Here is a tiny trained network, its code and every weight. The questions are about switching its units off for an input and a class, where a switched-off unit gives its printed mean instead of its output.

import numpy as np


def w(rows, s, z=0):
    codes = np.array(rows[::2]) - 128.0
    scale = np.full(codes.shape[1], s)
    scale[-1] = z or s
    return codes * scale


def norm(h):
    return h / np.sqrt((h * h).mean(-1, keepdims=True) + 1e-5)


def f(y):
    return y / 2 * (1 + np.tanh(0.7978845608 * (y + 0.044715 * y**3)))


def log_softmax(a):
    a = a - a.max(-1, keepdims=True)
    return a - np.log(np.exp(a).sum(-1, keepdims=True))


def net(x, mask):
    res = np.array(x, float).reshape(1, 4) / 4 @ E
    u = 0
    for l in range(3):
        y = f(norm(res) @ A[l][:, :-1].T + A[l][:, -1])
        res = res + np.where(mask[u : u + 7], y, B[l][:, -1]) @ B[l][:, :-1]
        u += 7
    return log_softmax(norm(res)[-1] @ U[:, :-1].T + U[:, -1])


A, B = {}, {}
E = w([
[96,101,103,131,79,106,119,153,187],'x0',
[88,141,31,126,58,183,106,106,120],'x1',
[111,187,218,104,97,185,142,74,114],'x2',
[51,127,134,150,158,168,2,155,95],'x3',
],0.0087)
A[0] = w([
[113,98,65,121,148,129,65,163,131,37],'0.n1',
[133,148,222,125,172,141,82,171,112,14],'0.n2',
[162,119,103,151,170,187,80,188,168,3],'0.n3',
[111,189,128,98,93,202,135,88,111,113],'0.n4',
[139,47,145,121,75,150,202,151,146,31],'0.n5',
[255,111,131,126,209,157,164,139,123,24],'0.n6',
[161,135,134,139,71,134,128,187,137,43],'0.n7',
],0.01,0.0043)
B[0] = w([
[194,157,103,239,100,91,82,140,91,192],'0.n1',
[55,134,196,57,157,140,84,143,119,212],'0.n2',
[77,120,75,91,153,169,72,157,188,142],'0.n3',
[102,141,74,130,116,187,178,79,75,253],'0.n4',
[169,143,167,82,111,130,88,101,207,171],'0.n5',
[254,130,123,69,135,145,156,213,90,220],'0.n6',
[66,85,165,154,90,149,129,129,138,119],'0.n7',
],0.0082,0.0058)
A[1] = w([
[149,103,151,151,67,68,144,40,254,39],'1.n1',
[113,98,50,234,122,122,68,205,117,65],'1.n2',
[91,119,167,173,118,138,85,116,124,1],'1.n3',
[83,141,180,114,188,137,82,131,129,45],'1.n4',
[90,155,199,135,137,98,163,129,87,129],'1.n5',
[157,152,65,165,120,138,191,153,169,70],'1.n6',
[111,100,72,193,141,108,45,159,136,81],'1.n7',
],0.0093,0.0028)
B[1] = w([
[70,117,29,139,120,191,103,254,192,199],'1.n1',
[199,198,87,176,80,84,84,114,111,254],'1.n2',
[156,88,121,108,130,75,199,175,83,138],'1.n3',
[73,123,106,80,193,92,110,128,145,179],'1.n4',
[96,81,93,176,202,127,102,152,128,174],'1.n5',
[51,93,216,99,134,120,97,183,105,180],'1.n6',
[143,234,67,131,158,84,20,173,92,223],'1.n7',
],0.0096,0.0061)
A[2] = w([
[71,114,195,126,175,111,108,112,105,96],'2.n1',
[155,94,64,128,89,106,147,143,48,99],'2.n2',
[88,73,104,149,97,162,169,146,57,123],'2.n3',
[170,100,176,152,159,113,163,152,118,84],'2.n4',
[145,154,189,112,127,106,160,98,119,107],'2.n5',
[81,121,99,133,106,91,169,155,210,3],'2.n6',
[82,137,132,162,65,182,150,10,97,40],'2.n7',
],0.011,0.0038)
B[2] = w([
[12,67,125,42,155,129,62,121,165,203],'2.n1',
[123,75,255,180,160,99,74,39,167,196],'2.n2',
[130,162,181,168,104,167,89,112,125,187],'2.n3',
[125,98,71,139,126,57,174,46,129,182],'2.n4',
[144,102,37,105,120,103,142,217,137,163],'2.n5',
[115,54,137,171,6,184,104,109,169,169],'2.n6',
[88,228,32,171,148,216,246,75,55,255],'2.n7',
],0.0088,0.0056)
U = w([
[163,108,229,185,114,120,93,51,102,58],'0',
[77,220,84,168,114,221,194,53,81,162],'1',
[234,77,136,92,177,50,233,155,132,147],'2',
[114,137,165,161,100,69,135,127,169,1],'3',
[159,215,56,203,111,61,9,150,94,156],'4',
[111,78,81,138,38,182,142,227,240,135],'5',
[32,85,140,50,216,117,78,150,126,179],'6',
],0.014,0.0068)

Each question gives the input, the list of numbers given to net, and the class t.
The units are the neurons (one row each of A and B). Each row of codes is followed by its name. A weight is (code - 128) times the scale printed after its matrix; where a second scale follows, it is the last column's (A, B and U).
mask holds one flag per neuron, layer by layer. A switched-off neuron (its flag False) gives its mean, the last column of its row in B, instead of its output. The means were averaged over made-up inputs and are rounded, as every weight is.
A unit's drop is (log p(t) with every unit on - log p(t) with that unit switched off) / (log p(t) with every unit on - log p(t) with every unit switched off).
The circuit of an input: a set's keep is (log p(t) with only the set's units on - log p(t) with every unit switched off) / (log p(t) with every unit on - log p(t) with every unit switched off). Starting from the 12 units with the biggest drops (on a tie, the unit counted first), units are removed one at a time, each time the one whose removal leaves the highest keep (on an exact tie, the one counted first), for as long as the keep stays at least 0.8.
circuit, biggest first: the units of the circuit, biggest drop first
k most important neurons: the k neurons with the biggest drops, biggest first
top k neurons in layer l: the k neurons of layer l with the biggest drops, biggest first
drop when u is switched off: that unit's drop, to one decimal
input [-5,2,-1,1], class 1: circuit, biggest first : (1.n7)
input [2,1,3,6], class 6: circuit, biggest first : (0.n2, 1.n4)
input [-7,-1,4,-3], class 2: 2 most important neurons : (0.n6, 2.n7)
input [-7,-6,7,-3], class 2: top 2 neurons in layer 2 : (2.n4, 2.n5)
input [2,-3,2,-2], class 5: 2 most important neurons : (0.n5, 1.n1)
input [8,6,6,-7], class 5: 2 most important neurons : (1.n1, 0.n5)
input [-2,2,2,6], class 6: 4 most important neurons : (0.n2, 1.n4, 2.n7, 1.n2)
input [7,5,7,-7], class 5: 4 most important neurons : (1.n1, 0.n5, 2.n6, 0.n2)
input [-8,-7,2,0], class 6: 2 most important neurons : (0.n2, 2.n1)
input [0,-8,-2,0], class 2: 2 most important neurons : (0.n6, 1.n6)
input [-8,-5,7,-3], class 2: 2 most important neurons : (0.n6, 1.n6)
input [-8,6,-6,-5], class 0: top 2 neurons in layer 2 : (2.n2, 2.n3)
input [-7,7,-4,-3], class 0: 2 most important neurons : (2.n2, 1.n6)
input [8,1,8,-6], class 5: circuit, biggest first : (1.n1)
input [-8,-5,3,-4], class 2: drop when 0.n6 is switched off : 0.1
input [-3,1,-2,-8], class 2: drop when 0.n6 is switched off : 5.7
input [-6,-7,0,-1], class 2: drop when 0.n6 is switched off : 3.2
input [2,-7,-1,6], class 6: drop when 0.n2 is switched off : 0.5
